Here is a tiny trained network, its code and every weight. The questions are about switching its units off for an input and a class, where a switched-off unit gives its printed mean instead of its output.

import numpy as np


def w(rows, s, z=0):
    codes = np.array(rows[::2]) - 128.0
    scale = np.full(codes.shape[1], s)
    scale[-1] = z or s
    return codes * scale


def f(y):
    return np.maximum(y, 0)


def log_softmax(a):
    a = a - a.max(-1, keepdims=True)
    return a - np.log(np.exp(a).sum(-1, keepdims=True))


def net(x, mask):
    res = np.array(x, float).reshape(1, 4) / 4 @ E
    y = f(res @ A[0][:, :-1].T + A[0][:, -1])
    res = res + np.where(mask, y, B[0][:, -1]) @ B[0][:, :-1]
    return log_softmax(res[-1] @ U[:, :-1].T + U[:, -1])


A, B = {}, {}
E = w([
[223,137,71,54,166,127,169,116,70,198,162,192],'x0',
[123,128,111,134,125,136,129,104,113,134,108,113],'x1',
[117,90,209,91,135,155,237,255,21,146,55,82],'x2',
[100,168,124,108,101,88,67,196,75,221,118,134],'x3',
],0.014)
A[0] = w([
[168,96,180,84,167,216,167,102,128,34,113,113,52],'n1',
[182,117,124,158,181,174,186,136,142,59,158,93,48],'n2',
[115,77,232,110,210,147,169,148,96,159,86,106,128],'n3',
[98,163,150,97,110,86,112,161,73,185,130,91,34],'n4',
[130,97,127,111,127,172,220,134,181,99,106,125,57],'n5',
[183,129,77,78,182,104,227,146,95,184,110,126,105],'n6',
[152,101,132,148,136,158,192,131,145,100,98,135,59],'n7',
[72,121,199,225,47,120,142,195,147,68,69,47,175],'n8',
[155,103,118,84,127,118,194,178,100,125,116,80,139],'n9',
[140,143,180,99,138,149,167,152,122,121,119,94,31],'n10',
[112,71,155,96,116,122,122,154,42,71,99,150,82],'n11',
[101,158,180,128,73,175,174,194,135,101,57,88,119],'n12',
[148,94,165,137,145,150,177,168,102,136,121,152,76],'n13',
[60,147,111,94,114,93,80,225,72,180,92,113,37],'n14',
[81,107,135,92,103,82,104,167,103,192,96,118,30],'n15',
[141,99,150,121,140,143,217,106,132,94,135,88,79],'n16',
[39,72,196,184,62,145,123,196,140,77,30,66,105],'n17',
[119,131,161,129,111,170,182,180,90,120,141,109,90],'n18',
[82,134,169,127,146,150,147,147,166,141,99,99,31],'n19',
[151,120,137,138,76,110,129,109,103,128,129,116,76],'n20',
[111,189,114,95,84,97,99,254,90,197,77,85,33],'n21',
[127,133,119,131,140,166,212,182,53,114,80,79,93],'n22',
[168,67,136,138,190,136,207,124,117,56,113,103,59],'n23',
[96,102,105,131,105,139,171,136,146,162,153,114,8],'n24',
[135,107,161,129,144,115,150,97,156,147,79,149,3],'n25',
[129,46,142,153,196,188,247,114,160,99,104,138,64],'n26',
[153,129,154,118,92,127,138,144,133,118,138,120,15],'n27',
[198,103,136,42,154,104,142,96,50,79,120,138,115],'n28',
[188,130,72,24,246,157,229,164,80,177,97,191,129],'n29',
[86,53,186,79,168,141,233,171,104,173,91,102,124],'n30',
],0.0092,0.0038)
B[0] = w([
[157,214,183,107,144,185,130,164,76,101,67,149,188],'n1',
[178,173,138,79,93,112,101,175,97,106,36,185,174],'n2',
[111,156,69,158,210,97,92,71,141,42,174,170,214],'n3',
[158,192,184,83,95,173,118,132,91,125,83,169,175],'n4',
[128,138,165,92,84,142,99,90,47,126,123,136,171],'n5',
[59,101,136,218,123,103,240,167,115,176,144,109,212],'n6',
[155,177,150,77,106,128,102,161,121,150,111,177,162],'n7',
[89,62,80,156,104,152,239,162,95,188,176,66,235],'n8',
[144,144,76,163,130,126,123,63,169,89,153,120,197],'n9',
[114,124,112,120,140,109,129,78,134,108,140,144,169],'n10',
[119,118,149,155,162,80,53,92,202,83,147,107,179],'n11',
[136,126,100,142,219,69,118,76,154,129,180,135,205],'n12',
[129,116,79,120,157,148,106,120,149,114,153,148,180],'n13',
[196,153,191,68,70,150,90,137,103,122,41,119,197],'n14',
[147,204,131,100,62,229,100,143,78,89,77,163,171],'n15',
[154,199,154,88,79,150,89,140,79,191,78,183,175],'n16',
[109,29,155,184,100,149,234,245,165,187,180,60,235],'n17',
[124,129,117,135,151,108,98,56,159,108,148,135,187],'n18',
[107,96,134,152,126,129,159,130,138,157,123,125,156],'n19',
[130,126,133,113,139,110,140,136,112,94,144,146,129],'n20',
[187,194,169,58,70,162,56,162,72,104,53,176,208],'n21',
[126,152,92,132,254,53,68,98,189,108,152,151,220],'n22',
[178,193,153,85,92,187,100,164,97,117,75,166,188],'n23',
[152,141,116,117,125,113,148,93,129,193,123,143,129],'n24',
[179,110,119,133,122,157,121,128,124,143,107,136,132],'n25',
[153,160,175,37,83,138,54,172,71,121,23,146,198],'n26',
[142,141,124,107,97,165,144,88,133,122,147,109,133],'n27',
[102,104,153,167,72,118,162,162,146,159,165,52,185],'n28',
[66,7,154,173,81,170,243,222,186,234,213,63,253],'n29',
[106,129,70,161,150,73,31,52,183,96,163,132,238],'n30',
],0.007,0.022)
U = w([
[130,55,141,173,109,131,250,176,125,151,171,102,251],'0',
[140,151,52,158,166,107,67,47,179,102,167,153,88],'1',
[151,170,190,82,87,140,113,150,64,120,47,153,43],'2',
],0.014,0.002)

Each question gives the input, the list of numbers given to net, and the class t.
The units are the neurons (one row each of A and B). Each row of codes is followed by its name. A weight is (code - 128) times the scale printed after its matrix; where a second scale follows, it is the last column's (A, B and U).
mask holds one flag per neuron, in row order. A switched-off neuron (its flag False) gives its mean, the last column of its row in B, instead of its output. The means were averaged over made-up inputs and are rounded, as every weight is.
A unit's drop is (log p(t) with every unit on - log p(t) with that unit switched off) / (log p(t) with every unit on - log p(t) with every unit switched off).
unit that matters most: the unit with the biggest drop
top k neurons: the k neurons with the biggest drops, biggest first
drop of u: that unit's drop, to one decimal
input [7,-3,-7,5], class 0: unit that matters most	n30
input [3,0,-3,2], class 0: top 4 neurons	(n30, n22, n3, n12)
input [4,-3,6,8], class 2: top 4 neurons	(n21, n14, n4, n15)
input [5,-1,5,-6], class 2: top 3 neurons	(n26, n23, n17)
input [1,2,7,-8], class 2: top 4 neurons	(n26, n1, n23, n16)
input [-3,7,7,-8], class 2: top 3 neurons	(n26, n1, n23)
input [5,-2,-5,2], class 0: top 3 neurons	(n30, n22, n3)
input [-4,0,-5,6], class 2: top 2 neurons	(n30, n29)
input [3,5,3,4], class 2: top 3 neurons	(n21, n17, n8)
input [2,-1,8,8], class 1: top 3 neurons	(n30, n22, n3)
input [-3,7,-1,-4], class 2: top 2 neurons	(n29, n6)
input [-1,6,3,0], class 1: drop of n29	0.3
input [0,7,6,0], class 1: drop of n6	0.0
input [3,-6,7,-7], class 1: drop of n3	0.4
input [2,2,3,3], class 1: unit that matters most	n17
